Here is a tiny trained network, its code and every weight. The questions are about switching its units off for an input and a class, where a switched-off unit gives its printed mean instead of its output.

import numpy as np


def w(rows, s, z=0):
    codes = np.array(rows[::2]) - 128.0
    scale = np.full(codes.shape[1], s)
    scale[-1] = z or s
    return codes * scale


def f(y):
    return np.maximum(y, 0)


def log_softmax(a):
    a = a - a.max(-1, keepdims=True)
    return a - np.log(np.exp(a).sum(-1, keepdims=True))


def net(x, mask):
    res = np.array(x, float).reshape(1, 4) / 4 @ E
    y = f(res @ A[0][:, :-1].T + A[0][:, -1])
    res = res + np.where(mask, y, B[0][:, -1]) @ B[0][:, :-1]
    return log_softmax(res[-1] @ U[:, :-1].T + U[:, -1])


A, B = {}, {}
E = w([
[106,12,175,60,179,156,35,106],'x0',
[74,60,127,127,188,61,221,179],'x1',
[28,162,87,134,188,161,150,59],'x2',
[131,82,40,90,84,185,151,169],'x3',
],0.011)
A[0] = w([
[131,96,161,188,227,30,141,157,7],'neuron 1',
[84,22,152,109,134,84,186,134,57],'neuron 2',
[112,215,146,167,47,193,135,146,85],'neuron 3',
[53,146,115,104,139,182,140,14,26],'neuron 4',
[234,84,171,179,113,70,90,178,144],'neuron 5',
[112,185,195,171,102,25,127,92,204],'neuron 6',
[208,100,193,68,25,75,80,184,27],'neuron 7',
[139,63,63,87,98,227,166,134,118],'neuron 8',
[157,197,140,137,66,166,34,80,27],'neuron 9',
[167,143,142,119,83,225,119,66,43],'neuron 10',
[105,95,53,95,48,167,115,185,151],'neuron 11',
[165,148,135,148,114,159,37,39,66],'neuron 12',
[98,2,196,69,160,177,5,81,48],'neuron 13',
[44,158,89,152,181,194,130,56,21],'neuron 14',
[144,130,139,98,83,173,41,68,69],'neuron 15',
[121,100,42,56,63,186,158,154,47],'neuron 16',
[120,146,240,142,152,79,62,62,94],'neuron 17',
],0.0075,0.0018)
B[0] = w([
[118,97,64,58,145,99,119,160,184],'neuron 1',
[154,77,96,131,136,91,164,181,189],'neuron 2',
[125,108,51,135,83,118,149,196,180],'neuron 3',
[215,110,238,70,124,238,134,164,184],'neuron 4',
[170,143,205,95,131,197,149,106,198],'neuron 5',
[82,161,127,116,82,108,53,106,189],'neuron 6',
[225,140,191,68,157,193,199,99,206],'neuron 7',
[96,134,175,100,144,83,35,118,184],'neuron 8',
[166,111,104,124,207,96,116,202,195],'neuron 9',
[157,88,73,111,198,101,158,143,172],'neuron 10',
[81,190,137,79,137,161,43,75,183],'neuron 11',
[158,51,79,99,176,53,137,172,192],'neuron 12',
[99,255,74,248,4,141,160,223,255],'neuron 13',
[194,108,218,81,128,213,218,144,188],'neuron 14',
[133,35,66,124,136,105,165,176,189],'neuron 15',
[32,169,134,74,117,69,69,63,182],'neuron 16',
[41,177,127,69,139,96,55,61,202],'neuron 17',
],0.007,0.014)
U = w([
[172,129,230,99,152,247,214,103,87],'0',
[107,234,41,250,21,128,186,174,124],'1',
[132,16,26,126,217,55,155,159,81],'2',
[66,181,138,89,144,87,2,36,80],'3',
[123,119,111,184,121,139,131,91,254],'4',
],0.011,0.0082)

Each question gives the input, the list of numbers given to net, and the class t.
The units are the neurons (one row each of A and B). Each row of codes is followed by its name. A weight is (code - 128) times the scale printed after its matrix; where a second scale follows, it is the last column's (A, B and U).
mask holds one flag per neuron, in row order. A switched-off neuron (its flag False) gives its mean, the last column of its row in B, instead of its output. The means were averaged over made-up inputs and are rounded, as every weight is.
A unit's drop is (log p(t) with every unit on - log p(t) with that unit switched off) / (log p(t) with every unit on - log p(t) with every unit switched off).
The circuit of an input: a set's keep is (log p(t) with only the set's units on - log p(t) with every unit switched off) / (log p(t) with every unit on - log p(t) with every unit switched off). Starting from the 12 units with the biggest drops (on a tie, the unit counted first), units are removed one at a time, each time the one whose removal leaves the highest keep (on an exact tie, the one counted first), for as long as the keep stays at least 0.8.
units of the circuit, in order: the units of the circuit, biggest drop first
unit that matters most: the unit with the biggest drop
k most important neurons: the k neurons with the biggest drops, biggest first
drop when u is switched off: that unit's drop, to one decimal
input [5,-1,-3,1], class 1: units of the circuit, in order => [neuron 13]
input [5,-2,4,4], class 1: 3 most important neurons => [neuron 13; neuron 7; neuron 5]
input [-2,-7,-6,-7], class 2: units of the circuit, in order => [neuron 12; neuron 9]
input [7,-8,1,-7], class 2: units of the circuit, in order => [neuron 12; neuron 15]
input [2,-6,-2,6], class 2: 2 most important neurons => [neuron 15; neuron 10]
input [5,7,7,2], class 0: 3 most important neurons => [neuron 14; neuron 4; neuron 12]
input [-4,5,-1,-5], class 2: 4 most important neurons => [neuron 13; neuron 1; neuron 11; neuron 16]
input [-6,-8,-5,6], class 2: units of the circuit, in order => [neuron 13; neuron 9]
input [0,-7,8,-1], class 0: 2 most important neurons => [neuron 4; neuron 14]
input [1,-4,5,5], class 0: 3 most important neurons => [neuron 14; neuron 4; neuron 17]
input [6,2,7,2], class 0: 2 most important neurons => [neuron 4; neuron 14]
input [-3,0,4,2], class 0: 2 most important neurons => [neuron 13; neuron 14]
input [6,4,2,8], class 3: 3 most important neurons => [neuron 8; neuron 16; neuron 11]
input [6,2,5,4], class 1: 2 most important neurons => [neuron 13; neuron 7]
input [4,1,-3,5], class 3: unit that matters most => neuron 8
input [-2,6,6,7], class 3: 4 most important neurons => [neuron 16; neuron 8; neuron 7; neuron 11]
input [-6,7,-6,6], class 2: 4 most important neurons => [neuron 13; neuron 4; neuron 14; neuron 2]
input [-1,-7,6,5], class 2: drop when neuron 3 is switched off => 0.1
input [7,0,3,-5], class 1: drop when neuron 13 is switched off => 1.1
input [3,6,-8,-5], class 0: units of the circuit, in order => [neuron 5]
input [4,6,-7,-8], class 3: drop when neuron 4 is switched off => 0.7
